Here is a tiny trained network, its code and every weight. The questions are about switching its units off for an input and a class, where a switched-off unit gives its printed mean instead of its output.

import numpy as np


def w(rows, s, z=0):
    codes = np.array(rows[::2]) - 128.0
    scale = np.full(codes.shape[1], s)
    scale[-1] = z or s
    return codes * scale


def norm(h):
    return h / np.sqrt((h * h).mean(-1, keepdims=True) + 1e-5)


def f(y):
    return y / 2 * (1 + np.tanh(0.7978845608 * (y + 0.044715 * y**3)))


def log_softmax(a):
    a = a - a.max(-1, keepdims=True)
    return a - np.log(np.exp(a).sum(-1, keepdims=True))


def net(x, mask):
    res = np.array(x, float).reshape(1, 2) / 4 @ E
    u = 0
    for l in range(4):
        y = f(norm(res) @ A[l][:, :-1].T + A[l][:, -1])
        res = res + np.where(mask[u : u + 7], y, B[l][:, -1]) @ B[l][:, :-1]
        u += 7
    return log_softmax(norm(res)[-1] @ U[:, :-1].T + U[:, -1])


A, B = {}, {}
E = w([
[2,141,123],'x0',
[213,66,70],'x1',
],0.0088)
A[0] = w([
[181,134,247,92],'L0N1',
[160,131,165,200],'L0N2',
[74,66,65,140],'L0N3',
[184,184,205,65],'L0N4',
[172,121,104,125],'L0N5',
[23,151,123,248],'L0N6',
[237,149,165,57],'L0N7',
],0.012,0.0014)
B[0] = w([
[198,175,84,186],'L0N1',
[179,85,119,154],'L0N2',
[206,134,136,186],'L0N3',
[254,141,73,182],'L0N4',
[62,51,147,166],'L0N5',
[136,236,212,254],'L0N6',
[107,252,27,232],'L0N7',
],0.0084,0.0068)
A[1] = w([
[214,135,147,85],'L1N1',
[198,1,130,131],'L1N2',
[114,57,89,154],'L1N3',
[201,181,175,179],'L1N4',
[132,148,221,5],'L1N5',
[84,157,23,188],'L1N6',
[149,149,144,18],'L1N7',
],0.011,0.002)
B[1] = w([
[141,134,127,192],'L1N1',
[86,105,150,191],'L1N2',
[11,131,134,149],'L1N3',
[109,137,63,253],'L1N4',
[174,125,164,178],'L1N5',
[169,87,166,203],'L1N6',
[131,123,129,132],'L1N7',
],0.012,0.0053)
A[2] = w([
[103,165,93,109],'L2N1',
[144,210,223,182],'L2N2',
[61,30,243,28],'L2N3',
[217,20,159,175],'L2N4',
[82,107,57,75],'L2N5',
[174,77,103,210],'L2N6',
[59,209,255,6],'L2N7',
],0.0094,0.0018)
B[2] = w([
[196,147,67,147],'L2N1',
[184,122,127,248],'L2N2',
[52,213,59,170],'L2N3',
[136,44,163,164],'L2N4',
[167,154,149,135],'L2N5',
[80,67,185,174],'L2N6',
[71,193,255,255],'L2N7',
],0.0096,0.0052)
A[3] = w([
[50,143,117,84],'L3N1',
[72,212,194,106],'L3N2',
[150,2,168,9],'L3N3',
[146,30,32,147],'L3N4',
[84,237,171,184],'L3N5',
[70,113,202,71],'L3N6',
[47,12,220,213],'L3N7',
],0.0088,0.0016)
B[3] = w([
[83,112,69,142],'L3N1',
[142,74,221,230],'L3N2',
[165,62,145,152],'L3N3',
[85,117,254,211],'L3N4',
[80,38,169,253],'L3N5',
[197,131,144,160],'L3N6',
[187,155,89,193],'L3N7',
],0.0069,0.0049)
U = w([
[151,2,106,116],'0',
[23,85,85,167],'1',
[100,200,199,193],'2',
[101,139,96,22],'3',
[91,153,86,1],'4',
[197,167,57,219],'5',
],0.022,0.0086)

Each question gives the input, the list of numbers given to net, and the class t.
The units are the neurons (one row each of A and B). Each row of codes is followed by its name. A weight is (code - 128) times the scale printed after its matrix; where a second scale follows, it is the last column's (A, B and U).
mask holds one flag per neuron, layer by layer. A switched-off neuron (its flag False) gives its mean, the last column of its row in B, instead of its output. The means were averaged over made-up inputs and are rounded, as every weight is.
A unit's drop is (log p(t) with every unit on - log p(t) with that unit switched off) / (log p(t) with every unit on - log p(t) with every unit switched off).
The circuit of an input: a set's keep is (log p(t) with only the set's units on - log p(t) with every unit switched off) / (log p(t) with every unit on - log p(t) with every unit switched off). Starting from the 12 units with the biggest drops (on a tie, the unit counted first), units are removed one at a time, each time the one whose removal leaves the highest keep (on an exact tie, the one counted first), for as long as the keep stays at least 0.8.
units of the circuit, in order: the units of the circuit, biggest drop first
unit that matters most: the unit with the biggest drop
k most important neurons: the k neurons with the biggest drops, biggest first
k most important neurons of layer l: the k neurons of layer l with the biggest drops, biggest first
drop when u is switched off: that unit's drop, to one decimal
input [-3,3], class 0: units of the circuit, in order	[L0N6; L0N5]
input [-3,-8], class 5: unit that matters most	L0N4
input [0,4], class 1: units of the circuit, in order	[L0N6; L0N5; L1N3; L0N4]
input [-2,-6], class 5: units of the circuit, in order	[L0N4; L1N4; L2N7; L0N1]
input [-7,6], class 0: 2 most important neurons	[L0N6; L0N5]
input [4,3], class 5: 3 most important neurons	[L0N3; L2N7; L1N4]
input [2,8], class 1: 2 most important neurons	[L1N3; L2N3]
input [-1,5], class 0: 3 most important neurons	[L0N7; L1N6; L2N4]
input [0,2], class 1: 4 most important neurons of layer 0	[L0N6; L0N5; L0N1; L0N4]
input [5,8], class 1: 3 most important neurons	[L0N7; L1N3; L2N3]
input [2,3], class 1: 4 most important neurons	[L1N2; L0N7; L0N6; L2N3]
input [-2,3], class 0: 2 most important neurons	[L1N6; L0N6]
input [6,5], class 5: 2 most important neurons	[L0N3; L2N7]
input [0,8], class 1: most important neuron	[L0N6]
input [1,3], class 1: drop when L0N6 is switched off	0.5
input [-3,1], class 5: drop when L0N7 is switched off	4.3
input [-3,6], class 0: drop when L0N6 is switched off	0.4
input [4,4], class 5: drop when L1N6 is switched off	0.1
